Questions about the grid below.
1) Report the third entry on the diagonal from the top-right corner.
2) Report the second entry in reading order.
3) Report the smallest entry in the first row.
4) Report the entry just left of -1.585.
5) Report the fifth entry in reading order.
6) Report the bottom-left entry.
7) Report the entry just right of the smallest entry.
8) Report the second smallest entry.
[[-0.277  0.006  0.648  0.708  0.311  1.876  1.232  0.308]
 [-0.596 -0.980  1.856  1.824 -2.348 -0.509 -1.585  1.154]
 [ 1.033  1.644 -2.125 -2.143 -0.316 -0.933 -0.114 -1.692]
 [-1.784  0.925  1.165 -1.688  0.887 -2.177 -0.537 -0.794]
 [ 0.172 -1.020  0.304 -0.656 -0.886 -1.215 -0.601 -0.441]
 [ 1.557  1.327  0.429  0.780 -1.863 -2.413 -1.994  0.064]
 [-0.279  0.404  1.874 -1.703 -0.729 -2.399 -0.797 -0.529]
 [-2.048  0.792  0.688 -1.810 -1.216  0.257 -2.430 -0.646]]
1) -0.933
2) 0.006
3) -0.277
4) -0.509
5) 0.311
6) -2.048
7) -0.646
8) -2.413

W =
array([-0.011, -0.201, -0.001, -0.078,  0.157, -0.104, -0.061,  0.076,
       -0.020,  0.163, -0.105, -0.062])
The entry just right of 0.157 -> -0.104
The entry just left of -0.020 -> 0.076
Read off the entry just right of -0.104.
-0.061
Read off the entry just left of the smallest entry.
-0.011
The entry just right of -0.011 is -0.201

Read these off the table that follows. Indices start at 0.
1) Read off the entry just left of -25.
2) Read off the entry in row 0 and column 2.
3) Read off the entry just right of -17.
4) Read off the entry at row 1, column 0.
5) Read off the entry at row 2, column 0.
6) Read off the entry in the bottom-right corner.
7) Read off the entry in row 0 and column 0.
8) Read off the minimum.
 29   25  -27    1
 27   -1  -25    0
-29   31   26    0
 33   42  -32    1
-42  -58   40   -1
 39   69  -38    0
-23  -56   22   -1
-17  -47   17    0
 25  -34  -22    0
-35  -62   34   -1
-29   32   26    0
 16  -35  -13    1
 23  -31  -20    0
 17  -34  -15    0
-36  -60   35   -1
1) -1
2) -27
3) -47
4) 27
5) -29
6) -1
7) 29
8) -62

Questions about the table below.
1) Read off the entry just left of 3509.
2) Read off the entry just left of the smallest entry.
3) Read off the entry in the top-right corner.
4) Read off the entry just left of 5441.
5) Read off the entry just right of 8135.
6) Read off the entry directly above 7685.
7) Read off the entry in the top-left corner.
8) Read off the bottom-left entry.
[[5976 6231 8135 5589 6445 6927]
 [7804 7666 3509 5612 5800 4947]
 [5556 5441 5619 5612 5757 6052]
 [6829 5397 1935 6226 7685 4327]]
1) 7666
2) 5397
3) 6927
4) 5556
5) 5589
6) 5757
7) 5976
8) 6829

Read these off the table that follows. Rows and columns are numbered from 0.
1) Which number is the maximum?
2) Which number is the bottom-right entry?
3) Which number is the entry at row 0, column 1?
4) Which number is the entry directly below the largest entry?
5) Which number is the entry directly above 204?
6) Which number is the bottom-left entry?
7) Which number is the entry at row 1, column 2?
8) Which number is the entry just right of the smallest entry?
[[231  60 220 203 155 234 139 158 158 166 230 127]
 [202  80 194 195 190 201 117 198 182 184 204 161]
 [ 96 190 135 137 210 113  78 189 205 196 109 201]]
1) 234
2) 201
3) 60
4) 201
5) 230
6) 96
7) 194
8) 220
